B:
0: -74 -13 -94 50 2 -185 101 -75 115 -2 -88 -42 -173 -127 70 194 108 162 -120 62
1: -165 -374 -173 314 91 -95 229 -195 485 -253 -298 52 -40 -24 336 11 39 103 -476 -140
2: 123 258 -148 26 -22 113 -114 259 -190 -140 -58 5 119 -13 -360 -98 165 -126 192 -10
3: 288 451 7 269 -78 242 -220 442 -306 -185 12 -228 125 -22 -490 -81 7 -319 397 -178
4: -241 126 -161 -382 -18 5 18 -102 43 -142 -80 27 -158 43 156 -170 150 226 -97 140
5: 23 -438 -202 -64 181 -280 60 -228 166 7 -37 260 -61 60 119 78 -151 21 -223 96
6: -65 -457 0 -186 22 29 -23 -207 174 -71 -224 -39 -261 132 465 -23 -326 219 -101 -105
7: 220 308 -63 29 -35 31 -209 273 -381 70 137 -1 154 -84 -463 -72 -16 -264 376 -4
8: -121 -389 -226 -281 62 -33 56 -210 106 -35 -274 273 -100 134 231 -110 69 285 -200 95
9: 46 -322 -37 -50 0 52 -4 -15 158 -156 -350 -129 -262 86 255 175 -87 260 -34 -97
10: -206 132 -174 -249 142 -389 71 -258 128 -23 315 112 -129 -68 82 -22 -65 -44 -239 260
11: -90 100 -4 59 -52 158 -28 -131 -124 22 3 109 -61 131 92 -420 -90 4 -56 -63
12: 251 127 -22 258 -57 17 -138 240 -307 147 -2 -19 116 -146 -381 54 -10 -188 310 -93
13: 3 168 -19 321 -140 222 10 71 -198 76 -195 56 41 -32 -126 -256 188 47 58 -139
14: -12 403 -155 78 -55 61 -5 212 -96 -173 -70 -53 57 -86 -307 -57 329 -28 68 35
15: 91 -75 -74 347 104 -133 56 -89 60 -22 50 125 -11 31 -68 -47 -113 -161 -165 -42
16: 261 81 -45 164 14 -31 -162 250 -170 -31 41 -92 89 -95 -324 116 -125 -249 267 -94
17: -168 -677 -238 166 123 -206 321 -333 543 -149 -491 188 -211 31 465 217 148 406 -572 -12
18: 254 218 47 -154 29 100 -320 268 -227 -191 190 -251 -39 91 -213 -45 -392 -315 397 -93
19: 20 49 -118 211 -40 188 20 23 -112 -44 -201 173 42 108 -120 -291 182 40 -49 -65
20: -60 385 34 8 -46 -83 -41 67 -11 -95 155 -285 -181 -140 -20 75 -56 -41 73 9
21: -55 444 -87 -6 -55 92 -46 161 -86 -200 20 -135 -21 -38 -184 -140 167 -50 80 9
22: -182 -7 -123 46 -111 343 85 75 220 -392 -518 -126 -90 87 231 -197 286 298 -168 -175
23: -36 -152 -110 -68 60 -59 74 -24 290 -318 -259 -157 -276 63 216 216 33 216 -172 6
24: 136 10 108 174 -20 63 -127 11 -116 23 56 -124 -122 50 31 -77 -345 -132 134 -162
25: 166 303 -40 54 -64 170 -147 321 -165 -209 -102 -224 -14 -9 -274 18 72 -86 275 -91
26: -231 -257 -78 -48 -39 296 82 -133 336 -384 -445 -85 -175 208 506 -289 -14 285 -291 -207
27: -157 55 -103 -46 -88 267 2 88 125 -315 -330 -132 -34 39 157 -212 149 153 -55 -144
28: -87 -91 -97 202 -128 455 74 82 113 -318 -604 -28 -49 177 168 -295 286 290 -132 -242
29: 151 5 9 556 -69 2 38 65 -135 181 -114 41 55 -148 -192 18 46 -77 47 -163
30: -149 107 -133 -280 8 65 -16 -43 59 -224 -77 -25 -146 103 122 -167 55 133 -67 65
31: 114 308 -152 -55 27 -44 -158 221 -227 -56 180 25 176 -83 -404 -93 22 -286 224 52
32: 278 344 147 -16 -33 41 -318 265 -330 -14 285 -321 -87 -26 -259 40 -424 -333 474 -100
33: -299 206 -118 -132 -3 -171 124 -169 156 -76 59 -33 -154 -128 177 -53 130 142 -226 125
34: 17 -87 -5 372 17 -39 74 -129 30 59 -38 72 -68 5 65 -104 -109 -43 -150 -113
35: -89 612 -107 12 -89 65 -46 130 -284 3 173 35 91 -95 -341 -298 261 -120 123 88
36: -11 -304 -233 42 10 52 108 -37 67 -60 -434 235 -25 67 23 -8 298 278 -155 13
37: 122 -192 -138 427 34 18 87 15 39 -31 -246 170 75 12 -122 -30 114 -26 -129 -113
38: 118 452 5 78 -106 197 -152 323 -230 -159 -30 -242 -19 -39 -302 -51 92 -102 301 -85
39: -5 123 -163 151 -21 229 10 75 -80 -177 -205 156 85 140 -155 -342 232 3 -60 -55
40: 305 111 -157 199 166 -252 -104 250 -15 -178 175 -63 115 -101 -444 271 -89 -392 128 24
41: 206 247 20 204 -31 -127 -145 230 -227 110 181 -168 59 -246 -338 174 -131 -273 310 -69
42: 191 -97 63 272 1 98 -75 105 46 -175 -148 -212 -144 72 42 83 -243 -72 77 -212
43: 189 363 26 123 -84 -63 -194 239 -405 219 222 -89 97 -230 -423 26 -80 -268 403 -23
44: -215 -305 -273 362 184 -303 322 -291 549 -232 -124 195 23 -70 245 12 116 8 -644 -10
45: -62 -75 -255 147 179 -412 194 -121 311 -141 38 102 -49 -130 -37 253 142 -22 -347 153
46: 9 -214 -29 -193 -90 217 -97 26 -80 -28 -336 -34 -139 87 183 -83 -59 246 135 -114
47: -104 86 -81 -67 -19 180 -63 -143 -191 28 49 248 32 193 26 -565 -75 -47 -49 -11
48: -36 -72 -104 -36 173 -398 67 -134 312 -181 164 -130 -225 -80 149 306 -207 -61 -211 100
49: -127 -460 -189 -214 27 17 74 -254 84 37 -330 305 -119 150 290 -161 48 330 -211 46
50: -392 -169 -163 49 -13 79 229 -270 407 -262 -314 67 -99 41 475 -287 164 279 -490 -85
51: -231 -140 -42 288 -127 299 192 -46 352 -328 -576 -178 -177 34 417 -122 221 361 -311 -271
52: -66 445 -114 69 13 -110 -4 86 -49 -121 203 -59 28 -122 -227 -90 113 -175 -2 72
53: 175 271 -143 650 25 -260 139 217 -13 22 -6 -21 115 -334 -498 342 351 -183 -25 1
54: 268 573 37 129 -124 214 -275 485 -417 -93 88 -284 109 -101 -533 -49 7 -303 529 -124
55: -277 -42 -194 29 41 -258 222 -264 233 9 -37 153 -90 -133 187 -13 188 173 -375 127
56: 21 549 15 -12 -134 183 -132 245 -268 -98 38 -208 -64 -47 -248 -139 123 -45 272 -15
57: -131 -108 29 354 -131 227 116 12 256 -207 -434 -244 -126 -68 326 -37 56 204 -160 -314
58: -4 -321 -13 -106 -73 56 -20 -127 -86 170 -282 75 -206 42 224 -6 -78 304 46 -42
59: -316 114 -33 34 -258 523 64 1 16 -180 -517 -71 -53 71 310 -501 308 374 -91 -235
60: 178 236 -162 -86 83 -93 -180 227 -178 -125 200 7 144 -36 -408 -12 -65 -325 221 64
61: 48 248 -133 -17 87 -95 -18 151 138 -374 34 -203 -117 5 -129 148 47 -96 -23 52
62: 115 -178 -77 468 108 -111 92 -18 245 -180 -100 -29 -35 2 12 106 -114 -141 -215 -152
63: -276 134 -188 -400 12 -116 42 -154 73 -92 20 68 -135 -16 147 -132 134 183 -148 198
64: 271 190 -101 323 85 -313 -96 207 -194 135 297 18 213 -279 -519 210 -94 -447 205 13
65: 78 -176 -190 411 95 59 146 -16 182 -249 -302 165 0 156 -52 -72 180 21 -287 -80
66: 175 -257 -140 448 120 -193 99 -2 149 -50 -138 107 24 -52 -122 211 7 -97 -169 -67
67: -61 -347 -186 44 80 -152 125 -161 210 -41 -221 155 -70 -15 163 78 52 159 -247 17
68: 7 249 56 220 -96 -45 -33 95 -92 70 61 -213 -44 -232 -71 58 -60 -85 134 -111
69: 46 282 -87 250 43 -314 36 39 -62 100 246 -12 21 -259 -281 160 48 -206 6 86
70: -148 152 -123 -100 9 -3 51 -21 154 -256 -86 -102 -155 17 105 -44 113 119 -137 46
71: 87 -12 -95 350 29 18 43 -2 -30 -33 -86 126 32 42 -135 -114 47 -80 -93 -72

-61 266 8 -156 143 109 18 62 74 -40 140 70 -5 2 -174 303 -77 -188 88 -263 125 -41 86 -46 -202 -368 -> 56
-34 175 -201 200 231 -119 -149 70 110 187 43 158 -65 93 49 -116 -238 150 -260 81 -147 -46 79 192 183 243 -> 48
333 -20 -85 -186 131 328 556 511 75 -276 -487 124 101 -11 -123 325 81 67 -272 337 293 241 625 123 208 -301 -> 53
8 -2 -58 316 -396 -380 -9 270 119 267 426 204 -141 -44 118 118 -3 -496 23 -445 -138 -33 -234 -310 206 -216 -> 36
141 92 -270 174 208 54 30 386 115 90 -162 176 -109 117 -142 186 -68 -27 -221 104 -6 65 276 62 264 50 -> 17
-128 -112 -184 92 26 -10 90 -2 291 -125 -145 127 106 109 71 -190 -71 113 1 225 -93 92 -9 159 231 406 -> 62
-29 83 -192 -33 -65 341 -37 203 207 41 172 -77 73 -170 -170 154 -148 -294 249 -316 286 7 0 -114 -123 -162 -> 28
-114 -256 -268 246 -77 64 -195 193 77 -150 242 387 -118 508 -297 285 194 -5 -337 -43 -153 126 185 -276 304 95 -> 65
-272 -229 59 -21 -79 -191 117 -456 270 -272 -58 96 132 126 -23 -250 191 87 391 18 -313 39 -432 89 16 279 -> 50
-292 29 91 -393 328 260 115 -443 121 -523 -129 108 252 259 -122 -45 -1 503 -75 278 20 74 209 292 -200 85 -> 32
146 314 -20 53 151 -166 107 370 -30 141 75 242 -137 54 22 320 -123 -132 -373 -78 14 -16 327 10 120 -373 -> 0
304 250 -267 61 158 370 -57 512 33 301 24 -104 -111 -281 -330 337 -165 -332 91 -362 323 -29 194 -81 -68 -420 -> 14
220 147 -210 219 192 -15 -91 416 -73 207 71 247 -228 158 -231 328 -21 -48 -412 -93 -43 17 325 -64 224 -237 -> 67
117 14 -81 243 -101 -182 -109 80 -1 296 254 61 -131 -120 -82 -18 0 -149 26 -354 -145 -61 -212 -90 81 -179 -> 8
63 149 43 40 141 -162 0 -34 -26 99 83 121 -107 17 -150 127 54 -34 1 -216 -150 -55 -70 18 -36 -272 -> 11
-175 35 161 -222 71 -72 259 -312 145 -286 -77 86 213 32 181 -218 -70 311 -44 198 -63 42 24 282 -51 61 -> 24
23 103 -105 115 101 -103 -49 49 114 132 26 72 -95 -21 -146 80 -6 -161 164 -201 -116 -44 -148 1 30 -75 -> 52
240 -64 -90 -60 219 171 329 156 70 -152 -438 54 63 -21 -159 32 103 230 -100 273 36 148 271 229 164 -50 -> 64
145 275 70 157 9 -377 20 162 -70 325 249 158 -165 -108 106 89 -117 -149 -211 -276 -135 -103 -14 6 70 -378 -> 33
12 -79 -171 253 -90 -145 -36 178 93 100 147 226 -49 123 83 -77 -82 57 -317 31 -131 49 82 3 319 149 -> 1
-383 -215 45 -124 -136 -129 283 -492 515 -376 -232 -29 302 -33 164 -415 65 -21 703 126 -190 61 -551 200 -31 505 -> 16
-92 145 125 -234 -26 73 150 -62 95 -149 151 37 76 -58 -130 246 31 -218 242 -315 119 -13 -46 -84 -259 -447 -> 59
218 -274 -244 231 92 103 23 189 -25 -28 -159 212 -64 212 -219 -32 147 358 -428 242 -144 157 272 78 392 148 -> 44
-74 -207 -1 91 -349 -30 -44 -6 24 -41 454 164 26 74 -47 25 94 -67 -117 -314 -37 46 -72 -242 62 -199 -> 2
202 199 -70 102 266 -197 170 154 115 168 -326 47 -136 -110 -150 109 47 -176 227 -48 -159 -27 -109 147 95 -113 -> 55
93 289 107 113 -177 -564 405 371 199 191 5 210 -67 -172 403 120 -147 -491 4 -123 -81 -28 -49 0 223 -273 -> 29
-177 150 -261 112 174 157 -365 24 127 109 301 95 -62 143 -236 116 -173 -74 -1 -246 3 -73 -20 -60 -58 76 -> 26
227 -16 -3 -311 483 355 428 59 -4 -418 -660 100 98 151 -372 236 223 431 -156 443 84 196 505 320 29 -189 -> 69
221 123 -104 -153 411 473 -92 64 -162 -23 -55 -30 -52 -5 -553 291 61 239 -120 -147 172 11 316 69 -204 -432 -> 4
453 -93 -188 -128 281 732 10 261 -266 -25 -106 -85 22 -108 -563 207 76 447 -396 -13 347 134 578 84 -58 -467 -> 31
-142 198 78 -284 329 89 177 -173 115 -301 -170 117 123 144 -75 103 -43 212 -20 161 18 27 186 235 -136 -83 -> 20
-327 22 69 -111 -168 -123 164 -255 334 -179 135 46 244 -59 324 -295 -196 -1 198 6 -19 3 -217 144 -42 228 -> 9
-161 492 -185 264 262 -372 -294 87 224 422 200 118 -195 -18 82 28 -361 -346 140 -276 -204 -216 -253 81 19 135 -> 6
